Below are the code and all the weights of a small trained network. Each question names an input and a class and asks about switching units off, where a switched-off unit gives its printed mean instead of its output.

import numpy as np


def w(rows, s, z=0):
    codes = np.array(rows[::2]) - 128.0
    scale = np.full(codes.shape[1], s)
    scale[-1] = z or s
    return codes * scale


def norm(h):
    return h / np.sqrt((h * h).mean(-1, keepdims=True) + 1e-5)


def f(y):
    return np.maximum(y, 0)


def log_softmax(a):
    a = a - a.max(-1, keepdims=True)
    return a - np.log(np.exp(a).sum(-1, keepdims=True))


def net(x, mask):
    res = np.array(x, float).reshape(1, 4) / 4 @ E
    u = 0
    for l in range(3):
        y = f(norm(res) @ A[l][:, :-1].T + A[l][:, -1])
        res = res + np.where(mask[u : u + 3], y, B[l][:, -1]) @ B[l][:, :-1]
        u += 3
    return log_softmax(norm(res)[-1] @ U[:, :-1].T + U[:, -1])


A, B = {}, {}
E = w([
[145,74,182,130,177,187,53,187,98,118],'x0',
[205,98,123,56,103,147,102,101,73,38],'x1',
[121,141,134,47,117,84,162,173,35,103],'x2',
[118,163,108,93,95,147,127,152,54,255],'x3',
],0.007)
A[0] = w([
[112,203,118,140,121,75,138,73,155,74,5],'L0N0',
[215,109,160,111,71,199,86,60,64,191,98],'L0N1',
[41,188,147,130,154,109,63,254,43,140,38],'L0N2',
],0.0058,0.0029)
B[0] = w([
[125,122,89,178,153,151,86,144,120,160,177],'L0N0',
[139,183,47,199,55,201,145,162,153,56,252],'L0N1',
[205,249,1,151,154,156,59,138,114,81,247],'L0N2',
],0.0088,0.004)
A[1] = w([
[49,168,107,127,60,65,22,74,87,182,3],'L1N0',
[183,17,214,152,232,48,64,53,143,110,4],'L1N1',
[175,52,128,108,128,144,250,1,244,75,100],'L1N2',
],0.0046,0.0031)
B[1] = w([
[66,93,150,25,140,250,217,51,159,71,160],'L1N0',
[115,71,220,224,185,159,255,104,120,84,191],'L1N1',
[117,149,70,134,96,191,67,81,116,72,252],'L1N2',
],0.0074,0.0027)
A[2] = w([
[199,169,67,112,188,197,123,250,146,120,249],'L2N0',
[210,136,66,138,174,227,81,247,88,170,171],'L2N1',
[112,127,196,23,1,124,161,142,35,115,63],'L2N2',
],0.0065,0.0017)
B[2] = w([
[76,145,72,77,11,97,52,136,111,110,253],'L2N0',
[145,180,94,158,45,152,32,102,69,72,254],'L2N1',
[156,133,138,112,138,70,163,189,44,148,162],'L2N2',
],0.011,0.0088)
U = w([
[179,201,36,185,75,179,2,93,118,72,247],'0',
[104,176,141,209,193,77,157,98,178,225,3],'1',
[199,122,155,50,160,61,146,149,25,158,87],'2',
[168,57,220,224,241,186,88,71,181,55,11],'3',
],0.0091,0.0044)

Each question gives the input, the list of numbers given to net, and the class t.
The units are the neurons (one row each of A and B). Each row of codes is followed by its name. A weight is (code - 128) times the scale printed after its matrix; where a second scale follows, it is the last column's (A, B and U).
mask holds one flag per neuron, layer by layer. A switched-off neuron (its flag False) gives its mean, the last column of its row in B, instead of its output. The means were averaged over made-up inputs and are rounded, as every weight is.
A unit's drop is (log p(t) with every unit on - log p(t) with that unit switched off) / (log p(t) with every unit on - log p(t) with every unit switched off).
The circuit of an input: a set's keep is (log p(t) with only the set's units on - log p(t) with every unit switched off) / (log p(t) with every unit on - log p(t) with every unit switched off). Starting from all 9 units, units are removed one at a time, each time the one whose removal leaves the highest keep (on an exact tie, the one counted first), for as long as the keep stays at least 0.8.
units of the circuit, in order: the units of the circuit, biggest drop first
most important unit: the unit with the biggest drop
k most important neurons: the k neurons with the biggest drops, biggest first
drop of u: that unit's drop, to one decimal
input [-7,-8,-5,5], class 1: units of the circuit, in order => (L2N1, L2N0)
input [1,-8,-6,-1], class 1: units of the circuit, in order => (L0N2, L2N1, L0N1)
input [-5,1,-1,5], class 2: 2 most important neurons => (L0N2, L2N1)
input [-7,-4,4,-1], class 1: units of the circuit, in order => (L2N1, L2N0, L0N2)
input [-8,-8,5,-5], class 1: units of the circuit, in order => (L2N1, L2N0)
input [-1,1,-3,-3], class 3: units of the circuit, in order => (L0N2, L0N1, L2N0, L2N1)
input [-6,-3,-1,5], class 1: units of the circuit, in order => (L2N1, L2N0, L0N2)
input [-2,0,-1,-7], class 3: units of the circuit, in order => (L0N2, L2N0, L2N1)
input [0,5,7,-1], class 2: most important unit => L2N2
input [8,0,-1,-5], class 3: 3 most important neurons => (L1N1, L0N2, L0N1)
input [-5,5,3,2], class 2: 3 most important neurons => (L0N2, L2N2, L2N1)
input [-2,2,6,0], class 2: units of the circuit, in order => (L2N2, L0N1, L2N1)
input [1,-6,0,-5], class 3: 3 most important neurons => (L0N2, L0N1, L2N0)
input [-8,-8,7,-6], class 1: drop of L2N0 => 0.2
input [2,-3,-8,-6], class 3: drop of L0N0 => 0.0
input [5,3,2,-7], class 3: drop of L0N2 => 0.3
input [2,-1,-6,-3], class 3: drop of L2N0 => 0.2
